grid =
[[-37, -15, -15, -37, -13, 7, -32, -15, -12, -4, -19, 3],
 [-42, -14, -13, -48, -25, -7, -45, -34, -20, -20, -28, -2],
 [-1, -21, -19, 4, -33, -36, -31, -44, -31, -27, -31, -45],
 [-4, -15, -13, -2, -20, -25, -18, -27, -18, -14, -16, -28],
 [-5, -15, -9, -6, -19, -31, -16, -33, -16, -13, -9, -27],
 [-2, -15, -13, -1, -21, -29, -16, -31, -18, -17, -13, -28],
 [-16, 27, 46, -23, 40, 2, -2, -8, -21, 32, -10, -10],
 [-9, 9, 9, -7, 8, 25, 17, 38, 7, 38, 19, 24],
 [-2, -12, -7, -3, -17, -22, -7, -22, -15, -4, 1, -16],
 [2, -10, -17, 9, -28, -15, -22, -21, -24, -20, -24, -25],
 [-18, 56, 33, -25, -8, 66, 5, 67, 4, 26, 21, 81],
 [-10, 31, 39, -7, 26, 48, 0, 36, 36, 5, 1, 60],
 [-6, -4, -27, 7, 8, 43, -13, 44, 22, -15, -31, 20],
 [-18, 2, 2, -16, 8, 16, -19, 1, 4, -2, -15, 7],
 [-8, 53, 61, -26, 50, 17, -5, 11, 13, 13, -8, 12],
 [-9, -14, -3, -11, -10, -30, -22, -34, -12, -14, -18, -31]]
The last entry, reading row by row is -31
The 4th entry, reading row by row -> -37
The 3rd-last entry, reading row by row is -14
The first entry on the main diagonal?
A: -37
The 2nd largest entry -> 67
The fourth-last entry, reading row by row is -12
The 2nd entry on the main diagonal is -14
The 3rd entry, reading row by row: -15
The second entry, reading row by row?
A: -15
The largest entry in the first column -> 2
The 2nd entry on the diagonal from the top-right corner: -28
The bottom-left entry -> -9
The entry directly below -48?
A: 4
The smallest entry in the last column: -45
The smallest entry in the last row?
A: -34
The first entry of the largest entry's row?
A: -18
The entry in the top-right corner?
A: 3
The largest entry in the first row is 7
The entry directly below the largest entry is 60
The largest entry in the last column: 81
The smallest entry: -48
The third largest entry -> 66
The last entry in the row that holds the smallest entry: -2
The entry directly above 39?
A: 33
The 5th entry in reading order?
A: -13

W = [-62 -67 -32  -3 -33  14 -25  -2   6  33  35  36 -65 -17]
Read off the entry just right of 6.
33
Read off the entry just right of the largest entry.
-65
Read off the maximum.
36
The entry just right of -67: -32
The smallest entry: -67

Read these off the row that follows.
1) The largest entry?
2) The entry just right of the smallest entry?
[-77  45 -32  61  38  70  21  39]
1) 70
2) 45

-368,-68,-496,-322
-208,864,97,-191
-36,-39,-495,76
-527,91,-443,-584
-156,595,43,-173
Indices start at 0.
Which number is the bottom entry of the column that holds the largest entry?
Answer: 595
The top-left entry: -368
The entry in row 1 and column 0: -208
Which number is the entry directly below -208?
Answer: -36
Which number is the entry in the bottom-left corner?
Answer: -156
The entry directly above 43 is -443
Which number is the entry in row 0 and column 1?
Answer: -68
The entry just right of 864: 97
